Below are the code and all the weights of a small trained network. Each question names an input and a class and asks about switching units off, where a switched-off unit gives its printed mean instead of its output.

import numpy as np


def w(rows, s, z=0):
    codes = np.array(rows[::2]) - 128.0
    scale = np.full(codes.shape[1], s)
    scale[-1] = z or s
    return codes * scale


def f(y):
    return y / 2 * (1 + np.tanh(0.7978845608 * (y + 0.044715 * y**3)))


def log_softmax(a):
    a = a - a.max(-1, keepdims=True)
    return a - np.log(np.exp(a).sum(-1, keepdims=True))


def net(x, mask):
    res = np.array(x, float).reshape(1, 4) / 4 @ E
    y = f(res @ A[0][:, :-1].T + A[0][:, -1])
    res = res + np.where(mask, y, B[0][:, -1]) @ B[0][:, :-1]
    return log_softmax(res[-1] @ U[:, :-1].T + U[:, -1])


A, B = {}, {}
E = w([
[195,94,183,159,137,98,117,72,37,152],'x0',
[251,56,97,30,122,89,183,145,163,151],'x1',
[78,124,114,150,28,60,127,71,180,211],'x2',
[96,82,160,112,116,225,110,252,43,177],'x3',
],0.011)
A[0] = w([
[121,122,121,155,117,92,155,92,158,96,107],'n0',
[102,113,137,142,62,85,110,126,144,191,171],'n1',
[84,157,124,117,121,105,115,78,137,47,231],'n2',
[160,110,152,129,154,133,113,152,123,9,159],'n3',
[148,110,151,127,81,98,72,108,128,177,149],'n4',
[158,81,123,93,132,64,160,156,139,148,119],'n5',
[136,138,133,124,166,91,108,107,154,107,35],'n6',
[140,155,132,126,167,90,182,103,163,79,250],'n7',
[95,135,126,106,85,70,111,159,167,162,227],'n8',
[101,94,137,152,108,149,133,214,131,190,116],'n9',
[126,119,93,169,119,126,158,118,135,159,94],'n10',
[179,109,68,67,136,117,205,162,134,137,105],'n11',
[169,86,203,184,132,113,137,55,41,140,144],'n12',
[92,159,114,126,116,160,131,184,227,106,52],'n13',
[102,91,168,106,122,124,155,191,111,165,38],'n14',
[165,147,98,122,141,111,164,71,168,113,214],'n15',
[99,86,152,88,104,157,126,149,97,122,99],'n16',
[42,172,127,163,161,116,104,136,89,103,133],'n17',
],0.011,0.0019)
B[0] = w([
[199,90,108,86,119,109,107,152,146,152,200],'n0',
[158,192,179,41,118,177,72,82,38,119,212],'n1',
[171,94,108,129,182,176,104,113,129,211,230],'n2',
[185,236,219,58,88,189,104,81,37,67,218],'n3',
[104,174,187,67,137,140,106,125,59,129,184],'n4',
[73,169,159,188,178,111,116,70,147,193,203],'n5',
[152,78,37,122,63,132,70,122,92,85,176],'n6',
[87,84,73,81,105,175,79,138,90,183,232],'n7',
[93,170,201,87,147,214,120,125,63,102,196],'n8',
[133,38,84,113,115,156,65,118,151,113,198],'n9',
[134,173,116,148,64,113,99,88,159,97,148],'n10',
[68,123,196,210,181,147,201,69,132,169,226],'n11',
[95,128,105,38,236,73,154,230,220,159,255],'n12',
[42,165,157,43,217,3,96,218,145,127,209],'n13',
[136,75,49,145,122,118,72,81,73,150,175],'n14',
[136,96,117,141,140,174,42,132,119,192,237],'n15',
[171,95,89,103,116,156,94,81,113,123,170],'n16',
[120,84,171,219,174,163,144,58,102,214,245],'n17',
],0.0072,0.012)
U = w([
[86,125,138,39,223,25,95,246,177,140,161],'0',
[176,24,2,108,86,186,57,74,143,140,133],'1',
[167,240,206,55,86,193,103,64,98,59,124],'2',
[86,109,174,241,167,151,177,30,168,194,106],'3',
[129,152,121,105,90,222,151,128,189,153,254],'4',
[167,114,75,152,90,56,165,144,197,61,47],'5',
[157,185,39,186,1,90,146,133,142,53,39],'6',
[163,165,97,201,51,105,111,111,213,18,45],'7',
],0.0078,0.004)

Each question gives the input, the list of numbers given to net, and the class t.
The units are the neurons (one row each of A and B). Each row of codes is followed by its name. A weight is (code - 128) times the scale printed after its matrix; where a second scale follows, it is the last column's (A, B and U).
mask holds one flag per neuron, in row order. A switched-off neuron (its flag False) gives its mean, the last column of its row in B, instead of its output. The means were averaged over made-up inputs and are rounded, as every weight is.
A unit's drop is (log p(t) with every unit on - log p(t) with that unit switched off) / (log p(t) with every unit on - log p(t) with every unit switched off).
The circuit of an input: a set's keep is (log p(t) with only the set's units on - log p(t) with every unit switched off) / (log p(t) with every unit on - log p(t) with every unit switched off). Starting from the 12 units with the biggest drops (on a tie, the unit counted first), units are removed one at a time, each time the one whose removal leaves the highest keep (on an exact tie, the one counted first), for as long as the keep stays at least 0.8.
units of the circuit, in order: the units of the circuit, biggest drop first
most important unit: the unit with the biggest drop
k most important neurons: the k neurons with the biggest drops, biggest first
drop of u: that unit's drop, to one decimal
input [-2,8,-3,6], class 3: units of the circuit, in order -> (n11)
input [0,-4,-3,3], class 3: 4 most important neurons -> (n17 n1 n7 n6)
input [-3,0,-6,8], class 1: 2 most important neurons -> (n9 n14)
input [3,-2,2,-4], class 1: units of the circuit, in order -> (n13 n11)
input [-3,-5,0,2], class 3: 2 most important neurons -> (n17 n12)
input [-6,0,-6,7], class 1: 2 most important neurons -> (n9 n12)
input [3,6,-6,0], class 2: 2 most important neurons -> (n3 n17)
input [1,8,-4,7], class 3: 2 most important neurons -> (n11 n5)
input [-1,-4,4,-2], class 2: 3 most important neurons -> (n1 n11 n5)
input [-5,-3,7,-3], class 2: 2 most important neurons -> (n1 n12)
input [8,8,7,3], class 0: 4 most important neurons -> (n12 n17 n3 n4)
input [-2,3,8,7], class 2: 3 most important neurons -> (n1 n8 n4)
input [6,7,0,1], class 3: 2 most important neurons -> (n11 n5)
input [8,1,-3,6], class 0: most important unit -> n12
input [4,2,-8,-8], class 1: 4 most important neurons -> (n7 n6 n15 n1)
input [-5,-3,5,7], class 1: 2 most important neurons -> (n9 n12)
input [5,-3,-2,-1], class 0: drop of n12 -> 0.8
input [-1,-7,-6,6], class 3: drop of n17 -> 2.9
input [4,7,-1,3], class 3: drop of n11 -> 0.4
input [5,5,-7,-1], class 2: most important unit -> n3
